Here is a tiny trained network, its code and every weight. The questions are about switching its units off for an input and a target symbol, where a switched-off unit gives its printed mean instead of its output.

import numpy as np


def w(rows, s, z=0):
    codes = np.array(rows[::2]) - 128.0
    scale = np.full(codes.shape[1], s)
    scale[-1] = z or s
    return codes * scale


def f(y):
    return y / 2 * (1 + np.tanh(0.7978845608 * (y + 0.044715 * y**3)))


def softmax(a):
    e = np.exp(a - a.max(-1, keepdims=True))
    return e / e.sum(-1, keepdims=True)


def log_softmax(a):
    a = a - a.max(-1, keepdims=True)
    return a - np.log(np.exp(a).sum(-1, keepdims=True))


def net(x, mask):
    ids = ['αβδεηλμξτφψω'.index(c) for c in x.split()]
    T = len(ids)
    res = E[ids] + P[:T]
    u = 0
    for l in range(2):
        q, k, v = (res @ M[l].T for M in (Q, K, V))
        z = softmax(np.where(np.tri(T) > 0, q @ k.T / 2**0.5, -1e9)) @ v
        res = res + np.where(mask[u], z, O[l][:, -1]) @ O[l][:, :-1]
        u += 1
        y = f(res @ A[l][:, :-1].T + A[l][:, -1])
        res = res + np.where(mask[u : u + 8], y, B[l][:, -1]) @ B[l][:, :-1]
        u += 8
    return log_softmax(res[-1] @ U[:, :-1].T + U[:, -1])


Q, K, V, O, A, B = {}, {}, {}, {}, {}, {}
E = w([
[124,114,185,82,102,90,115,76,105,179,144],'α',
[184,140,155,184,106,162,157,136,164,131,167],'β',
[117,94,126,179,83,157,138,115,73,148,160],'δ',
[87,99,150,97,85,48,90,176,137,41,187],'ε',
[153,198,128,141,163,94,70,135,133,156,151],'η',
[56,110,120,220,127,134,131,165,164,66,104],'λ',
[132,88,87,134,195,124,122,128,117,160,107],'μ',
[212,163,159,154,89,134,142,99,168,50,159],'ξ',
[79,159,133,105,135,91,136,92,203,132,82],'τ',
[146,90,168,152,60,86,194,155,143,134,44],'φ',
[121,130,101,112,251,86,124,133,89,154,132],'ψ',
[85,169,108,132,222,107,135,204,176,139,129],'ω',
],0.024)
P = w([
[113,101,91,113,53,150,87,117,47,88,76],'0',
[77,182,121,183,41,111,162,60,125,54,223],'1',
[152,59,130,84,135,140,170,111,183,194,141],'2',
[112,130,224,157,181,127,91,99,111,41,45],'3',
[110,253,126,193,132,122,205,73,136,61,171],'4',
[161,88,120,120,140,134,191,141,209,198,112],'5',
[113,143,226,184,231,111,90,105,151,45,12],'6',
[60,231,118,168,143,133,184,77,84,97,149],'7',
[152,71,108,118,132,145,155,130,177,203,111],'8',
],0.013)
Q[0] = w([
[164,167,2,78,44,125,179,133,129,196,179],'0.h0',
[188,133,159,136,161,192,138,69,122,176,69],'0.h0',
],0.0094)
K[0] = w([
[189,92,132,77,108,182,53,59,3,155,228],'0.h0',
[174,154,123,209,134,118,178,77,221,207,35],'0.h0',
],0.0075)
V[0] = w([
[193,155,159,193,88,21,184,174,84,178,100],'0.h0',
[245,97,191,255,140,113,84,159,27,144,171],'0.h0',
],0.0044)
O[0] = w([
[56,137,228,104,154,176,222,136,32,69,182,253],'0.h0',
[219,111,3,229,21,94,195,254,46,156,223,137],'0.h0',
],0.0077,0.0054)
A[0] = w([
[227,94,185,77,84,104,130,135,128,210,123,40],'0.n0',
[254,37,114,81,149,209,178,140,163,149,125,63],'0.n1',
[123,218,183,95,105,64,114,99,39,126,97,98],'0.n2',
[166,110,101,97,147,86,66,237,125,173,99,183],'0.n3',
[97,196,120,198,131,143,169,90,29,137,174,151],'0.n4',
[101,48,195,99,134,182,157,246,162,170,177,119],'0.n5',
[57,214,140,146,102,131,94,119,143,61,231,130],'0.n6',
[187,168,174,159,111,148,136,52,155,73,119,252],'0.n7',
],0.008,0.0039)
B[0] = w([
[115,72,189,154,186,73,62,242,104,173,149,172],'0.n0',
[239,102,128,222,198,219,85,95,5,160,63,166],'0.n1',
[170,142,105,158,220,172,141,239,133,146,160,221],'0.n2',
[192,62,47,90,255,114,95,105,237,101,114,137],'0.n3',
[149,92,165,38,168,116,177,103,160,146,157,255],'0.n4',
[160,160,127,70,64,185,115,117,241,86,29,200],'0.n5',
[131,117,111,83,232,86,199,130,128,63,103,199],'0.n6',
[65,106,80,134,131,151,115,156,66,185,131,246],'0.n7',
],0.0083,0.0092)
Q[1] = w([
[176,175,67,42,78,129,169,135,187,253,120],'1.h0',
[193,110,56,16,109,172,46,70,149,126,196],'1.h0',
],0.0057)
K[1] = w([
[143,70,113,93,98,136,123,100,40,254,202],'1.h0',
[187,99,79,113,187,237,105,47,107,88,221],'1.h0',
],0.0062)
V[1] = w([
[172,172,107,117,167,133,145,169,123,179,140],'1.h0',
[91,90,137,170,163,178,146,107,65,253,187],'1.h0',
],0.0062)
O[1] = w([
[106,121,99,62,131,167,134,122,170,161,150,174],'1.h0',
[108,117,132,115,8,125,162,94,117,176,92,254],'1.h0',
],0.013,0.00084)
A[1] = w([
[151,144,59,254,159,151,50,115,73,153,79,141],'1.n0',
[132,159,130,96,195,106,85,138,77,116,249,94],'1.n1',
[119,180,137,98,79,149,61,172,187,241,148,199],'1.n2',
[42,156,50,133,180,89,147,79,157,103,102,188],'1.n3',
[133,163,190,154,127,194,87,128,182,165,51,2],'1.n4',
[93,176,111,92,130,101,111,11,204,203,180,191],'1.n5',
[65,190,135,108,127,101,125,167,25,42,95,174],'1.n6',
[47,185,87,203,162,148,48,150,152,93,99,27],'1.n7',
],0.0078,0.0044)
B[1] = w([
[81,150,157,78,82,89,121,106,111,11,148,188],'1.n0',
[106,94,96,174,64,113,163,112,171,125,130,249],'1.n1',
[165,170,184,102,102,116,75,130,167,108,165,197],'1.n2',
[64,122,112,149,126,105,186,206,100,185,199,246],'1.n3',
[97,149,1,145,150,82,42,122,88,201,184,221],'1.n4',
[188,122,123,192,146,119,180,121,110,69,81,192],'1.n5',
[184,157,108,73,136,125,163,54,125,173,136,254],'1.n6',
[159,98,202,114,173,208,90,80,130,142,174,189],'1.n7',
],0.0099,0.0086)
U = w([
[3,144,157,186,48,56,172,92,128,147,133,189],'α',
[205,146,202,86,212,139,194,129,94,139,65,123],'β',
[148,185,87,80,125,171,111,166,201,110,135,121],'δ',
[127,174,206,70,109,85,93,190,132,134,169,68],'ε',
[129,61,117,152,145,92,92,222,81,137,92,56],'η',
[124,182,211,154,129,73,100,124,78,47,139,154],'λ',
[188,141,142,174,103,252,136,99,161,175,154,18],'μ',
[48,131,129,12,113,91,103,165,157,55,89,160],'ξ',
[241,144,176,200,158,112,110,86,178,85,146,112],'τ',
[78,166,97,45,150,131,87,6,136,152,108,97],'φ',
[61,120,175,163,106,233,100,178,205,91,132,253],'ψ',
[194,247,94,108,119,152,101,137,65,105,188,85],'ω',
],0.0065,0.0036)

Each question gives the input, a string of symbols that net reads in full, and the target symbol t.
The units are the heads (2 rows each of Q, K, V and O) and the neurons (one row each of A and B). Each row of codes is followed by its name. A weight is (code - 128) times the scale printed after its matrix; where a second scale follows, it is the last column's (O, A, B and U).
mask holds one flag per unit, layer by layer, with each layer's heads first. A switched-off unit (its flag False) gives its mean, the last column of its rows in O or B, instead of its output. The means were averaged over made-up inputs and are rounded, as every weight is.
A unit's drop is (log p(t) with every unit on - log p(t) with that unit switched off) / (log p(t) with every unit on - log p(t) with every unit switched off).
The circuit of an input: a set's keep is (log p(t) with only the set's units on - log p(t) with every unit switched off) / (log p(t) with every unit on - log p(t) with every unit switched off). Starting from the 12 units with the biggest drops (on a tie, the unit counted first), units are removed one at a time, each time the one whose removal leaves the highest keep (on an exact tie, the one counted first), for as long as the keep stays at least 0.8.
circuit, biggest first: the units of the circuit, biggest drop first
top k neurons: the k neurons with the biggest drops, biggest first
top k neurons in layer l: the k neurons of layer l with the biggest drops, biggest first
input ω β α μ, target ψ: top 2 neurons in layer 0 => 0.n3, 0.n7
input τ τ δ φ δ β, target ω: top 3 neurons => 0.n1, 0.n5, 1.n4
input ξ λ φ α λ δ ε η, target α: top 3 neurons => 1.n1, 0.n5, 0.n6
input α β φ δ τ η ξ τ, target β: top 2 neurons in layer 0 => 0.n5, 0.n2
input φ α α φ φ η β β, target β: circuit, biggest first => 0.n4
input φ φ ε α, target τ: circuit, biggest first => 1.n1, 1.h0, 0.n5, 1.n3
input ξ μ τ φ δ α φ α, target β: top 4 neurons => 0.n4, 0.n0, 1.n4, 1.n5
input φ δ φ τ α, target α: top 4 neurons => 1.n1, 0.n5, 0.n6, 0.n7
input λ τ α ξ φ δ τ ε, target α: circuit, biggest first => 1.n1, 0.n5
input α φ φ ε, target τ: top 3 neurons => 1.n1, 1.n6, 1.n7
input β β φ δ δ ξ α ε, target α: top 3 neurons in layer 0 => 0.n5, 0.n6, 0.n1
input δ β η α α ω τ φ η, target τ: top 2 neurons => 1.n5, 0.n3
input δ τ ω λ δ τ ψ, target φ: top 3 neurons => 1.n7, 1.n6, 1.n4
input φ φ δ φ λ μ μ, target λ: circuit, biggest first => 1.n0, 0.n4
input α ε α δ, target τ: circuit, biggest first => 1.h0, 0.n6, 1.n1
input φ α δ δ β, target α: top 2 neurons => 0.n7, 0.n6
input φ α φ φ δ ω α, target ψ: top 4 neurons in layer 0 => 0.n5, 0.n1, 0.n7, 0.n2
input ε ψ α α α δ α, target τ: top 2 neurons in layer 1 => 1.n1, 1.n7
input δ ψ η β φ α λ η, target β: circuit, biggest first => 0.n6
input ξ λ β μ, target λ: circuit, biggest first => 1.n0, 1.h0, 0.n2
input φ α τ α α φ α ω, target α: circuit, biggest first => 1.n3, 1.n1
input δ φ φ τ φ φ ξ, target β: circuit, biggest first => 0.h0, 0.n6
input φ τ φ δ ξ α δ, target β: top 2 neurons => 1.n4, 1.n6
input α δ λ δ ε φ τ β, target α: top 2 neurons in layer 1 => 1.n6, 1.n7
input φ φ φ φ φ δ φ ψ η, target τ: top 3 neurons => 1.n5, 1.n2, 0.n3
input φ δ φ φ ψ φ η, target β: top neuron in layer 1 => 1.n6
